Below are the code and all the weights of a small trained network. Each question names an input and a class and asks about switching units off, where a switched-off unit gives its printed mean instead of its output.

import numpy as np


def w(rows, s, z=0):
    codes = np.array(rows[::2]) - 128.0
    scale = np.full(codes.shape[1], s)
    scale[-1] = z or s
    return codes * scale


def f(y):
    return y / 2 * (1 + np.tanh(0.7978845608 * (y + 0.044715 * y**3)))


def log_softmax(a):
    a = a - a.max(-1, keepdims=True)
    return a - np.log(np.exp(a).sum(-1, keepdims=True))


def net(x, mask):
    res = np.array(x, float).reshape(1, 2) / 4 @ E
    y = f(res @ A[0][:, :-1].T + A[0][:, -1])
    res = res + np.where(mask, y, B[0][:, -1]) @ B[0][:, :-1]
    return log_softmax(res[-1] @ U[:, :-1].T + U[:, -1])


A, B = {}, {}
E = w([
[82,198,254,207],'x0',
[196,149,103,171],'x1',
],0.015)
A[0] = w([
[244,204,96,187,128],'neuron 0',
[144,144,78,74,100],'neuron 1',
[3,128,146,35,152],'neuron 2',
[175,82,122,72,84],'neuron 3',
[181,116,159,123,119],'neuron 4',
[80,145,145,185,85],'neuron 5',
[175,127,90,94,248],'neuron 6',
[112,189,165,181,143],'neuron 7',
],0.013,0.015)
B[0] = w([
[68,10,208,126,228],'neuron 0',
[62,151,167,43,177],'neuron 1',
[114,83,231,171,214],'neuron 2',
[136,109,119,64,173],'neuron 3',
[144,93,123,143,134],'neuron 4',
[142,118,116,5,179],'neuron 5',
[43,195,141,154,254],'neuron 6',
[65,195,117,65,239],'neuron 7',
],0.013,0.016)
U = w([
[109,161,112,35,100],'0',
[122,6,188,155,104],'1',
[103,222,127,219,247],'2',
[175,180,70,207,92],'3',
[224,124,109,174,97],'4',
[200,113,102,143,96],'5',
[213,131,76,138,102],'6',
],0.014)

Each question gives the input, the list of numbers given to net, and the class t.
The units are the neurons (one row each of A and B). Each row of codes is followed by its name. A weight is (code - 128) times the scale printed after its matrix; where a second scale follows, it is the last column's (A, B and U).
mask holds one flag per neuron, in row order. A switched-off neuron (its flag False) gives its mean, the last column of its row in B, instead of its output. The means were averaged over made-up inputs and are rounded, as every weight is.
A unit's drop is (log p(t) with every unit on - log p(t) with that unit switched off) / (log p(t) with every unit on - log p(t) with every unit switched off).
The circuit of an input: a set's keep is (log p(t) with only the set's units on - log p(t) with every unit switched off) / (log p(t) with every unit on - log p(t) with every unit switched off). Starting from all 8 units, units are removed one at a time, each time the one whose removal leaves the highest keep (on an exact tie, the one counted first), for as long as the keep stays at least 0.8.
circuit, biggest first: the units of the circuit, biggest drop first
most important unit: the unit with the biggest drop
k most important neurons: the k neurons with the biggest drops, biggest first
drop when u is switched off: that unit's drop, to one decimal
input [-3,4], class 1: most important unit => neuron 7
input [-2,-1], class 2: circuit, biggest first => neuron 0; neuron 5
input [7,-5], class 0: 2 most important neurons => neuron 5; neuron 7
input [0,-3], class 2: circuit, biggest first => neuron 0; neuron 5
input [-3,2], class 2: circuit, biggest first => neuron 5; neuron 6
input [-2,-3], class 2: 2 most important neurons => neuron 0; neuron 5
input [5,-4], class 0: 3 most important neurons => neuron 0; neuron 7; neuron 5
input [6,-6], class 0: 4 most important neurons => neuron 7; neuron 0; neuron 5; neuron 6
input [-3,-3], class 2: circuit, biggest first => neuron 0; neuron 5; neuron 7
input [-5,-6], class 1: 2 most important neurons => neuron 2; neuron 7
input [4,5], class 1: 3 most important neurons => neuron 0; neuron 6; neuron 1
input [6,6], class 0: 2 most important neurons => neuron 7; neuron 2
input [4,2], class 0: 2 most important neurons => neuron 6; neuron 2
input [-1,-5], class 1: most important unit => neuron 2
input [-3,5], class 1: 2 most important neurons => neuron 0; neuron 7
input [1,-3], class 2: 3 most important neurons => neuron 0; neuron 5; neuron 3
input [-2,-2], class 2: 2 most important neurons => neuron 0; neuron 5
input [3,-7], class 1: 2 most important neurons => neuron 2; neuron 6
input [-1,0], class 2: drop when neuron 0 is switched off => 0.2
input [-2,3], class 2: drop when neuron 5 is switched off => 0.2
input [6,3], class 0: drop when neuron 7 is switched off => 0.1
input [8,-3], class 0: drop when neuron 6 is switched off => 0.0
input [8,4], class 0: most important neuron => neuron 7
